Below is a small trained network, with its code and all its weights. Each question gives an input and a class and asks what happens when units are switched off, that is, made to give their printed mean instead of their output.

import numpy as np


def w(rows, s, z=0):
    codes = np.array(rows[::2]) - 128.0
    scale = np.full(codes.shape[1], s)
    scale[-1] = z or s
    return codes * scale


def f(y):
    return y / 2 * (1 + np.tanh(0.7978845608 * (y + 0.044715 * y**3)))


def log_softmax(a):
    a = a - a.max(-1, keepdims=True)
    return a - np.log(np.exp(a).sum(-1, keepdims=True))


def net(x, mask):
    res = np.array(x, float).reshape(1, 2) / 4 @ E
    y = f(res @ A[0][:, :-1].T + A[0][:, -1])
    res = res + np.where(mask, y, B[0][:, -1]) @ B[0][:, :-1]
    return log_softmax(res[-1] @ U[:, :-1].T + U[:, -1])


A, B = {}, {}
E = w([
[199,254,46],'x0',
[236,89,146],'x1',
],0.0082)
A[0] = w([
[149,199,98,31],'n0',
[150,194,121,24],'n1',
[80,57,198,38],'n2',
[87,162,149,22],'n3',
[148,121,128,11],'n4',
[237,85,152,2],'n5',
[7,179,102,48],'n6',
],0.012,0.0058)
B[0] = w([
[90,31,45,213],'n0',
[111,6,46,176],'n1',
[107,119,16,251],'n2',
[183,24,104,117],'n3',
[160,29,108,96],'n4',
[200,4,181,211],'n5',
[232,55,202,254],'n6',
],0.024,0.0045)
U = w([
[97,98,58,52],'0',
[184,74,246,57],'1',
[103,228,195,254],'2',
],0.012,0.0061)

Each question gives the input, the list of numbers given to net, and the class t.
The units are the neurons (one row each of A and B). Each row of codes is followed by its name. A weight is (code - 128) times the scale printed after its matrix; where a second scale follows, it is the last column's (A, B and U).
mask holds one flag per neuron, in row order. A switched-off neuron (its flag False) gives its mean, the last column of its row in B, instead of its output. The means were averaged over made-up inputs and are rounded, as every weight is.
A unit's drop is (log p(t) with every unit on - log p(t) with that unit switched off) / (log p(t) with every unit on - log p(t) with every unit switched off).
The circuit of an input: a set's keep is (log p(t) with only the set's units on - log p(t) with every unit switched off) / (log p(t) with every unit on - log p(t) with every unit switched off). Starting from all 7 units, units are removed one at a time, each time the one whose removal leaves the highest keep (on an exact tie, the one counted first), for as long as the keep stays at least 0.8.
circuit, biggest first: the units of the circuit, biggest drop first
k most important neurons: the k neurons with the biggest drops, biggest first
drop when u is switched off: that unit's drop, to one decimal
input [-6,-1], class 0: circuit, biggest first : (n2)
input [-2,2], class 2: circuit, biggest first : (n6; n0; n1)
input [3,2], class 2: 2 most important neurons : (n2; n6)
input [-4,4], class 0: 2 most important neurons : (n6; n2)
input [3,-4], class 1: 2 most important neurons : (n2; n6)
input [3,-3], class 2: 2 most important neurons : (n5; n2)
input [1,-4], class 1: 2 most important neurons : (n6; n2)
input [-6,-8], class 1: 2 most important neurons : (n6; n0)
input [-2,-3], class 2: 3 most important neurons : (n5; n0; n1)
input [-7,0], class 0: drop when n2 is switched off : 0.3
input [-5,5], class 0: drop when n6 is switched off : 0.7
input [-1,-4], class 1: drop when n6 is switched off : 0.7
